[[129 121 120 124 129 132 134 122 125 125 133 132]
 [131 129 124 138 125 127 126 132 138 125 131 131]
 [129 129 132 128 129 127 130 123 121 132 129 131]
 [131 130 115 132 126 126 130 132 134 126 133 133]
 [129 134 130  99 129 140 129 130 130 133 128 130]
 [127 123 125 124 129 123 127 132 121 146 130 126]]
:
[[127 123 125 124 129 123 127 132 121 146 130 126]
 [129 134 130  99 129 140 129 130 130 133 128 130]
 [131 130 115 132 126 126 130 132 134 126 133 133]
 [129 129 132 128 129 127 130 123 121 132 129 131]
 [131 129 124 138 125 127 126 132 138 125 131 131]
 [129 121 120 124 129 132 134 122 125 125 133 132]]

[[125 135 146 117 149]
 [135 113 134 126 114]
 [121 126 107 131 124]
 [128 135 133 113 139]
 [132 129 131 119 136]
 [150 109 117 131 115]
 [155 119 146 111 138]
 [131 147 143 117 143]
 [132 130 135 120 124]
 [135 126 127 122 131]
 [146 114 104 138 110]]
:
[[146 114 104 138 110]
 [135 126 127 122 131]
 [132 130 135 120 124]
 [131 147 143 117 143]
 [155 119 146 111 138]
 [150 109 117 131 115]
 [132 129 131 119 136]
 [128 135 133 113 139]
 [121 126 107 131 124]
 [135 113 134 126 114]
 [125 135 146 117 149]]

[[135 129 153]
 [129 125 120]
 [134 130 151]
 [127 129 127]
 [144 119 138]
 [129 135 140]
 [139 122 139]
 [129 127 116]
 [126 130 107]
 [135 129 148]
 [126 133 123]
 [114 149 139]]
:
[[114 149 139]
 [126 133 123]
 [135 129 148]
 [126 130 107]
 [129 127 116]
 [139 122 139]
 [129 135 140]
 [144 119 138]
 [127 129 127]
 [134 130 151]
 [129 125 120]
 [135 129 153]]

[[120 126 121 137 121 137 135 113 135 127]
 [132 119 120 130 124 121 110 140 126 127]
 [136 126 149 140 120 144 123 131 111 117]
 [121 129 120 137 149 120 149 124 117 141]
 [116 111 116 150 146 124 145 122 110 135]
 [127 138 133 117 135 123 138 111 130 133]
 [141 125 144 136 124 133 114 140 110 118]
 [139 131 144 134 126 133 118 145 110 120]
 [149 140 120 138 125 125 121 138 122 125]]
:
[[149 140 120 138 125 125 121 138 122 125]
 [139 131 144 134 126 133 118 145 110 120]
 [141 125 144 136 124 133 114 140 110 118]
 [127 138 133 117 135 123 138 111 130 133]
 [116 111 116 150 146 124 145 122 110 135]
 [121 129 120 137 149 120 149 124 117 141]
 [136 126 149 140 120 144 123 131 111 117]
 [132 119 120 130 124 121 110 140 126 127]
 [120 126 121 137 121 137 135 113 135 127]]

[[138 153 128 133 143 128 108 126 126]
 [153 129 114 143 120 124 120 122 137]
 [142 132 133 128 145 107 137 137 132]
 [119 131 126 142 140 133 122 117 146]
 [141 114 140 120 122 144 118 135 122]
 [137 129 143 122 133 133 132 147 130]]
:
[[137 129 143 122 133 133 132 147 130]
 [141 114 140 120 122 144 118 135 122]
 [119 131 126 142 140 133 122 117 146]
 [142 132 133 128 145 107 137 137 132]
 [153 129 114 143 120 124 120 122 137]
 [138 153 128 133 143 128 108 126 126]]

[[126 136 114 123]
 [118 111 153 110]]
:
[[118 111 153 110]
 [126 136 114 123]]

[[125 113 121 121 124 126 142 129]
 [123 109 119 121 122 125 150 129]
 [123 110 119 121 123 125 148 129]
 [122 109 118 121 122 124 152 129]
 [125 115 122 122 125 127 140 128]
 [125 114 122 122 125 126 141 129]
 [124 111 120 121 123 126 146 129]
 [124 112 121 121 124 126 144 129]]
:
[[124 112 121 121 124 126 144 129]
 [124 111 120 121 123 126 146 129]
 [125 114 122 122 125 126 141 129]
 [125 115 122 122 125 127 140 128]
 [122 109 118 121 122 124 152 129]
 [123 110 119 121 123 125 148 129]
 [123 109 119 121 122 125 150 129]
 [125 113 121 121 124 126 142 129]]

[[124 129]
 [124 127]
 [156 127]
 [124 136]
 [119 148]
 [146 111]
 [121 146]
 [124 142]
 [141 123]]
:
[[141 123]
 [124 142]
 [121 146]
 [146 111]
 [119 148]
 [124 136]
 [156 127]
 [124 127]
 [124 129]]
